Below are the code and all the weights of a small trained network. Each question names an input and a target symbol and asks about switching units off, where a switched-off unit gives its printed mean instead of its output.

import numpy as np


def w(rows, s, z=0):
    codes = np.array(rows[::2]) - 128.0
    scale = np.full(codes.shape[1], s)
    scale[-1] = z or s
    return codes * scale


def f(y):
    return np.maximum(y, 0)


def softmax(a):
    e = np.exp(a - a.max(-1, keepdims=True))
    return e / e.sum(-1, keepdims=True)


def log_softmax(a):
    a = a - a.max(-1, keepdims=True)
    return a - np.log(np.exp(a).sum(-1, keepdims=True))


def net(x, mask):
    ids = ['ΘΣΦΩαβζμξπτψ'.index(c) for c in x.split()]
    T = len(ids)
    res = E[ids] + P[:T]
    u = 0
    for l in range(2):
        r = res
        for j in range(2):
            rows = slice(3 * j, 3 * j + 3)
            q, k, v = (r @ M[l][rows].T for M in (Q, K, V))
            z = softmax(np.where(np.tri(T) > 0, q @ k.T / 3**0.5, -1e9)) @ v
            o = O[l][rows]
            res = res + np.where(mask[u + j], z, o[:, -1]) @ o[:, :-1]
        u += 2
        y = f(res @ A[l][:, :-1].T + A[l][:, -1])
        res = res + np.where(mask[u : u + 8], y, B[l][:, -1]) @ B[l][:, :-1]
        u += 8
    return log_softmax(res[-1] @ U[:, :-1].T + U[:, -1])


Q, K, V, O, A, B = {}, {}, {}, {}, {}, {}
E = w([
[100,174,163,126],'Θ',
[250,81,124,112],'Σ',
[154,150,225,109],'Φ',
[112,172,92,134],'Ω',
[101,80,94,81],'α',
[132,115,130,136],'β',
[91,164,109,152],'ζ',
[135,146,84,131],'μ',
[102,113,163,173],'ξ',
[76,172,119,161],'π',
[80,162,140,157],'τ',
[115,135,116,146],'ψ',
],0.024)
P = w([
[130,49,82,254],'0',
[163,189,223,205],'1',
[68,173,237,51],'2',
[189,71,66,97],'3',
[175,204,218,197],'4',
[83,174,216,38],'5',
[190,68,63,98],'6',
[183,201,226,200],'7',
[117,192,182,10],'8',
[190,67,61,97],'9',
[179,186,224,188],'10',
],0.0088)
Q[0] = w([
[86,103,68,187],'0.h0',
[103,165,129,71],'0.h0',
[150,162,145,144],'0.h0',
[155,253,123,118],'0.h1',
[117,173,206,185],'0.h1',
[78,97,156,98],'0.h1',
],0.024)
K[0] = w([
[198,121,163,82],'0.h0',
[111,147,91,78],'0.h0',
[100,142,158,133],'0.h0',
[95,176,35,207],'0.h1',
[1,154,143,152],'0.h1',
[134,149,126,71],'0.h1',
],0.023)
V[0] = w([
[205,126,171,101],'0.h0',
[253,123,166,166],'0.h0',
[216,129,218,49],'0.h0',
[196,66,130,26],'0.h1',
[138,129,21,175],'0.h1',
[133,138,148,133],'0.h1',
],0.003)
O[0] = w([
[189,139,121,83,114],'0.h0',
[210,94,154,61,143],'0.h0',
[172,205,79,91,97],'0.h0',
[193,1,162,94,1],'0.h1',
[75,133,89,140,190],'0.h1',
[138,136,132,124,131],'0.h1',
],0.0045,0.0026)
A[0] = w([
[95,98,95,7,105],'0.n0',
[79,48,107,58,132],'0.n1',
[128,184,208,151,7],'0.n2',
[85,199,149,84,188],'0.n3',
[79,75,169,173,82],'0.n4',
[47,98,47,81,22],'0.n5',
[196,163,154,159,115],'0.n6',
[122,65,73,224,1],'0.n7',
],0.012,0.0054)
B[0] = w([
[132,85,182,184,161],'0.n0',
[150,215,107,140,150],'0.n1',
[135,139,42,143,197],'0.n2',
[157,77,190,101,255],'0.n3',
[154,123,169,69,157],'0.n4',
[86,100,91,57,149],'0.n5',
[65,163,115,126,189],'0.n6',
[8,98,141,248,153],'0.n7',
],0.017,0.0081)
Q[1] = w([
[209,107,46,146],'1.h0',
[92,140,98,140],'1.h0',
[163,254,128,159],'1.h0',
[197,64,170,33],'1.h1',
[108,226,133,179],'1.h1',
[201,117,110,156],'1.h1',
],0.022)
K[1] = w([
[225,32,76,144],'1.h0',
[80,110,105,137],'1.h0',
[85,81,177,202],'1.h0',
[124,233,162,142],'1.h1',
[79,6,130,152],'1.h1',
[130,155,83,168],'1.h1',
],0.025)
V[1] = w([
[142,192,244,139],'1.h0',
[237,94,92,175],'1.h0',
[133,181,239,190],'1.h0',
[99,17,118,125],'1.h1',
[211,61,58,252],'1.h1',
[143,102,104,101],'1.h1',
],0.012)
O[1] = w([
[30,155,171,43,116],'1.h0',
[170,54,253,102,8],'1.h0',
[101,149,133,3,245],'1.h0',
[234,205,151,134,209],'1.h1',
[254,46,197,103,200],'1.h1',
[141,150,143,178,31],'1.h1',
],0.0094,0.011)
A[1] = w([
[116,24,167,231,2],'1.n0',
[95,243,240,225,219],'1.n1',
[175,164,238,72,85],'1.n2',
[120,228,124,135,114],'1.n3',
[3,193,248,153,137],'1.n4',
[227,113,223,218,185],'1.n5',
[194,43,186,255,103],'1.n6',
[143,151,130,26,159],'1.n7',
],0.0083,0.0055)
B[1] = w([
[120,107,44,77,164],'1.n0',
[128,164,247,105,152],'1.n1',
[92,189,92,76,202],'1.n2',
[90,95,110,141,198],'1.n3',
[205,132,99,120,230],'1.n4',
[62,35,142,147,249],'1.n5',
[158,228,152,126,229],'1.n6',
[135,80,164,195,247],'1.n7',
],0.015,0.018)
U = w([
[254,142,78,21,176],'Θ',
[103,24,95,82,242],'Σ',
[85,98,31,131,218],'Φ',
[248,207,45,118,11],'Ω',
[130,177,126,186,140],'α',
[47,117,183,146,95],'β',
[7,124,128,172,111],'ζ',
[162,49,94,208,4],'μ',
[182,223,149,108,150],'ξ',
[88,211,69,65,17],'π',
[139,199,127,118,192],'τ',
[184,127,194,179,151],'ψ',
],0.0092,0.0037)

Each question gives the input, a string of symbols that net reads in full, and the target symbol t.
The units are the heads (3 rows each of Q, K, V and O) and the neurons (one row each of A and B). Each row of codes is followed by its name. A weight is (code - 128) times the scale printed after its matrix; where a second scale follows, it is the last column's (O, A, B and U).
mask holds one flag per unit, layer by layer, with each layer's heads first. A switched-off unit (its flag False) gives its mean, the last column of its rows in O or B, instead of its output. The means were averaged over made-up inputs and are rounded, as every weight is.
A unit's drop is (log p(t) with every unit on - log p(t) with that unit switched off) / (log p(t) with every unit on - log p(t) with every unit switched off).
The circuit of an input: a set's keep is (log p(t) with only the set's units on - log p(t) with every unit switched off) / (log p(t) with every unit on - log p(t) with every unit switched off). Starting from the 12 units with the biggest drops (on a tie, the unit counted first), units are removed one at a time, each time the one whose removal leaves the highest keep (on an exact tie, the one counted first), for as long as the keep stays at least 0.8.
circuit, biggest first: the units of the circuit, biggest drop first
most important unit: the unit with the biggest drop
k most important neurons: the k neurons with the biggest drops, biggest first
k most important neurons of layer l: the k neurons of layer l with the biggest drops, biggest first
which heads matter: for each layer, one digit per head in row order, 1 if its drop is at least 0.15 and else 0, layers parted by /
input μ μ ζ, target Θ: 3 most important neurons	(1.n5, 1.n4, 0.n3)
input ψ Σ μ π π α ζ Σ Σ π, target Σ: 2 most important neurons	(0.n0, 0.n6)
input μ μ Θ μ Φ α, target Θ: most important unit	0.n0
input Ω ξ π π ξ τ, target Θ: circuit, biggest first	(1.n4, 1.h0, 0.n3)
input π μ ψ Σ ξ, target Φ: 2 most important neurons	(0.n7, 0.n4)
input β ζ Ω ψ π ξ μ ψ Σ Θ π, target Σ: circuit, biggest first	(0.n7, 1.n5, 1.h1)
input Θ Σ α μ μ τ Ω μ ξ ξ β, target ξ: which heads matter	00 / 11
input α Θ μ Ω ψ ξ, target Θ: 4 most important neurons	(1.n5, 1.n4, 0.n3, 1.n3)
input τ π ψ β ψ, target ζ: 2 most important neurons of layer 1	(1.n7, 1.n4)
input ψ Θ ξ μ Σ Θ Θ π, target Θ: circuit, biggest first	(1.h1, 0.n7)
input Σ ζ ζ ψ π π ζ ζ ξ, target Θ: circuit, biggest first	(0.n3, 1.n4, 1.h0)
input π Θ ξ Θ ξ μ ζ μ ζ π, target π: 2 most important neurons of layer 1	(1.n5, 1.n4)
input Θ ψ Ω ξ τ Θ τ Ω β μ μ, target ξ: 2 most important neurons of layer 0	(0.n2, 0.n4)
input μ Φ ψ β Φ Θ, target Θ: circuit, biggest first	(1.n4, 1.h0)
input ψ π ζ ζ, target ζ: 4 most important neurons of layer 1	(1.n6, 1.n1, 1.n3, 1.n2)
input Θ Φ μ β π, target ξ: 2 most important neurons	(1.n5, 1.n4)
input π β μ ζ ξ Ω Σ ξ μ, target Σ: 2 most important neurons	(0.n3, 1.n6)
input π ψ μ μ, target μ: which heads matter	00 / 10
input μ ζ μ ξ α μ μ Σ, target ψ: which heads matter	00 / 11
input Θ μ ξ μ β μ Σ, target Σ: circuit, biggest first	(1.n5, 1.h0)
input ζ μ ψ μ π, target Ω: 2 most important neurons of layer 0	(0.n7, 0.n2)
input ζ ξ Σ μ Σ Ω, target Θ: 2 most important neurons	(0.n3, 1.n5)
input τ τ Θ Φ Θ π ξ Σ, target ζ: circuit, biggest first	(0.n6, 1.n4)
